Below is a small trained network, with its code and all its weights. Each question gives an input and a class and asks what happens when units are switched off, that is, made to give their printed mean instead of their output.

import numpy as np


def w(rows, s, z=0):
    codes = np.array(rows[::2]) - 128.0
    scale = np.full(codes.shape[1], s)
    scale[-1] = z or s
    return codes * scale


def norm(h):
    return h / np.sqrt((h * h).mean(-1, keepdims=True) + 1e-5)


def f(y):
    return np.maximum(y, 0)


def log_softmax(a):
    a = a - a.max(-1, keepdims=True)
    return a - np.log(np.exp(a).sum(-1, keepdims=True))


def net(x, mask):
    res = np.array(x, float).reshape(1, 2) / 4 @ E
    u = 0
    for l in range(3):
        y = f(norm(res) @ A[l][:, :-1].T + A[l][:, -1])
        res = res + np.where(mask[u : u + 7], y, B[l][:, -1]) @ B[l][:, :-1]
        u += 7
    return log_softmax(norm(res)[-1] @ U[:, :-1].T + U[:, -1])


A, B = {}, {}
E = w([
[107,137,123,182,220,138,127,172,107,118,118],'x0',
[132,143,122,255,96,156,124,88,154,100,129],'x1',
],0.0023)
A[0] = w([
[141,146,138,161,103,153,110,87,151,80,146,191],'0.n1',
[101,124,129,139,181,139,107,150,102,103,125,136],'0.n2',
[182,146,123,139,158,74,94,143,124,146,164,1],'0.n3',
[133,135,164,51,116,99,132,141,111,150,169,129],'0.n4',
[127,68,76,105,160,114,171,118,88,167,188,9],'0.n5',
[84,162,128,153,175,141,103,156,90,115,164,142],'0.n6',
[144,140,79,98,170,72,251,155,106,174,169,25],'0.n7',
],0.0022,0.0041)
B[0] = w([
[145,53,90,108,175,61,150,164,71,168,61,254],'0.n1',
[137,122,154,115,79,164,133,162,180,157,113,194],'0.n2',
[214,177,60,124,94,143,110,136,176,11,93,128],'0.n3',
[148,67,94,230,157,114,177,127,122,140,81,212],'0.n4',
[161,75,226,112,100,82,146,130,103,130,191,128],'0.n5',
[138,128,126,107,107,117,177,116,150,183,95,205],'0.n6',
[35,124,31,18,251,86,119,233,54,211,43,132],'0.n7',
],0.0026,0.0025)
A[1] = w([
[151,198,131,227,104,212,107,37,194,38,153,151],'1.n1',
[109,174,192,70,172,139,85,160,133,161,129,132],'1.n2',
[133,132,157,83,1,132,126,14,195,94,216,75],'1.n3',
[86,212,145,157,231,178,95,168,120,90,146,44],'1.n4',
[140,123,198,82,73,123,59,85,186,57,182,2],'1.n5',
[93,200,128,158,194,160,96,167,134,78,137,72],'1.n6',
[133,72,100,166,159,112,176,146,154,154,63,112],'1.n7',
],0.0031,0.0028)
B[1] = w([
[55,29,84,19,147,29,142,137,44,113,163,181],'1.n1',
[135,112,92,185,72,115,148,55,102,105,159,170],'1.n2',
[215,213,171,188,252,231,71,163,184,122,64,178],'1.n3',
[227,191,210,107,184,240,49,77,228,91,48,158],'1.n4',
[93,107,180,192,119,117,114,124,121,122,179,128],'1.n5',
[242,144,144,60,115,187,88,117,155,148,89,149],'1.n6',
[141,167,163,120,66,148,141,135,144,115,149,252],'1.n7',
],0.0036,0.004)
A[2] = w([
[194,183,141,106,175,244,54,99,230,123,92,26],'2.n1',
[175,115,90,137,139,160,150,115,134,142,91,181],'2.n2',
[102,191,142,125,18,158,160,144,155,140,207,45],'2.n3',
[175,112,112,80,122,158,130,110,146,182,87,130],'2.n4',
[50,49,96,94,173,8,120,138,27,129,167,118],'2.n5',
[51,168,98,110,100,122,82,126,156,164,220,121],'2.n6',
[34,32,78,187,109,3,85,92,45,64,157,3],'2.n7',
],0.0039,0.0019)
B[2] = w([
[234,198,213,228,227,203,43,227,216,79,22,253],'2.n1',
[126,146,171,105,144,145,81,152,169,119,143,209],'2.n2',
[21,175,192,170,76,43,183,34,179,197,213,169],'2.n3',
[110,157,121,224,157,149,112,130,123,88,127,219],'2.n4',
[225,5,17,65,209,29,233,4,39,216,23,214],'2.n5',
[106,152,139,141,119,68,132,52,131,128,115,128],'2.n6',
[229,22,21,9,253,43,252,48,41,231,20,199],'2.n7',
],0.0039,0.005)
U = w([
[249,239,247,242,248,244,19,239,248,64,8,241],'0',
[231,5,13,29,242,17,253,18,22,239,7,248],'1',
[18,234,246,234,18,22,235,26,227,240,214,200],'2',
[28,56,25,16,18,238,19,242,22,9,238,3],'3',
[31,68,16,14,13,248,14,239,16,27,235,3],'4',
[35,76,21,9,12,242,13,250,9,17,237,3],'5',
[22,73,13,14,29,245,13,240,16,21,229,3],'6',
[22,66,24,12,29,238,12,239,17,16,243,3],'7',
],0.0054,0.0048)

Each question gives the input, the list of numbers given to net, and the class t.
The units are the neurons (one row each of A and B). Each row of codes is followed by its name. A weight is (code - 128) times the scale printed after its matrix; where a second scale follows, it is the last column's (A, B and U).
mask holds one flag per neuron, layer by layer. A switched-off neuron (its flag False) gives its mean, the last column of its row in B, instead of its output. The means were averaged over made-up inputs and are rounded, as every weight is.
A unit's drop is (log p(t) with every unit on - log p(t) with that unit switched off) / (log p(t) with every unit on - log p(t) with every unit switched off).
The circuit of an input: a set's keep is (log p(t) with only the set's units on - log p(t) with every unit switched off) / (log p(t) with every unit on - log p(t) with every unit switched off). Starting from the 12 units with the biggest drops (on a tie, the unit counted first), units are removed one at a time, each time the one whose removal leaves the highest keep (on an exact tie, the one counted first), for as long as the keep stays at least 0.8.
circuit, biggest first: the units of the circuit, biggest drop first
unit that matters most: the unit with the biggest drop
top k neurons: the k neurons with the biggest drops, biggest first
top k neurons in layer l: the k neurons of layer l with the biggest drops, biggest first
drop of u: that unit's drop, to one decimal
input [4,5], class 1: top 2 neurons	1.n1, 1.n3
input [5,6], class 1: circuit, biggest first	1.n1
input [1,4], class 1: top 2 neurons in layer 1	1.n3, 1.n4
input [-2,3], class 2: top 2 neurons	0.n1, 1.n1
input [0,-1], class 2: top 2 neurons	1.n7, 1.n3
input [6,-6], class 0: top 3 neurons	0.n1, 1.n1, 1.n4
input [3,-1], class 2: top 3 neurons	0.n6, 0.n2, 1.n3
input [1,3], class 2: top 2 neurons in layer 1	1.n3, 1.n7
input [-3,2], class 2: top 3 neurons	0.n1, 1.n1, 1.n3
input [1,2], class 2: top 3 neurons in layer 1	1.n7, 1.n3, 1.n4
input [-1,-2], class 2: top 2 neurons	0.n4, 1.n3
input [3,-3], class 2: top 3 neurons in layer 1	1.n1, 1.n3, 1.n7
input [-3,-2], class 2: top 2 neurons in layer 1	1.n1, 1.n3
input [-8,2], class 0: circuit, biggest first	1.n3
input [7,8], class 1: top 3 neurons	1.n1, 1.n3, 2.n1
input [-2,2], class 2: top 4 neurons	0.n1, 1.n1, 1.n7, 1.n3
input [2,4], class 1: top 2 neurons	1.n3, 1.n4
input [5,-5], class 0: top 2 neurons in layer 2	2.n5, 2.n7
input [-8,0], class 0: drop of 1.n3	0.5
input [-4,7], class 1: drop of 1.n1	7.7
input [1,-2], class 2: drop of 0.n2	0.0
input [-2,0], class 2: unit that matters most	1.n1
input [-6,3], class 0: drop of 1.n3	0.3
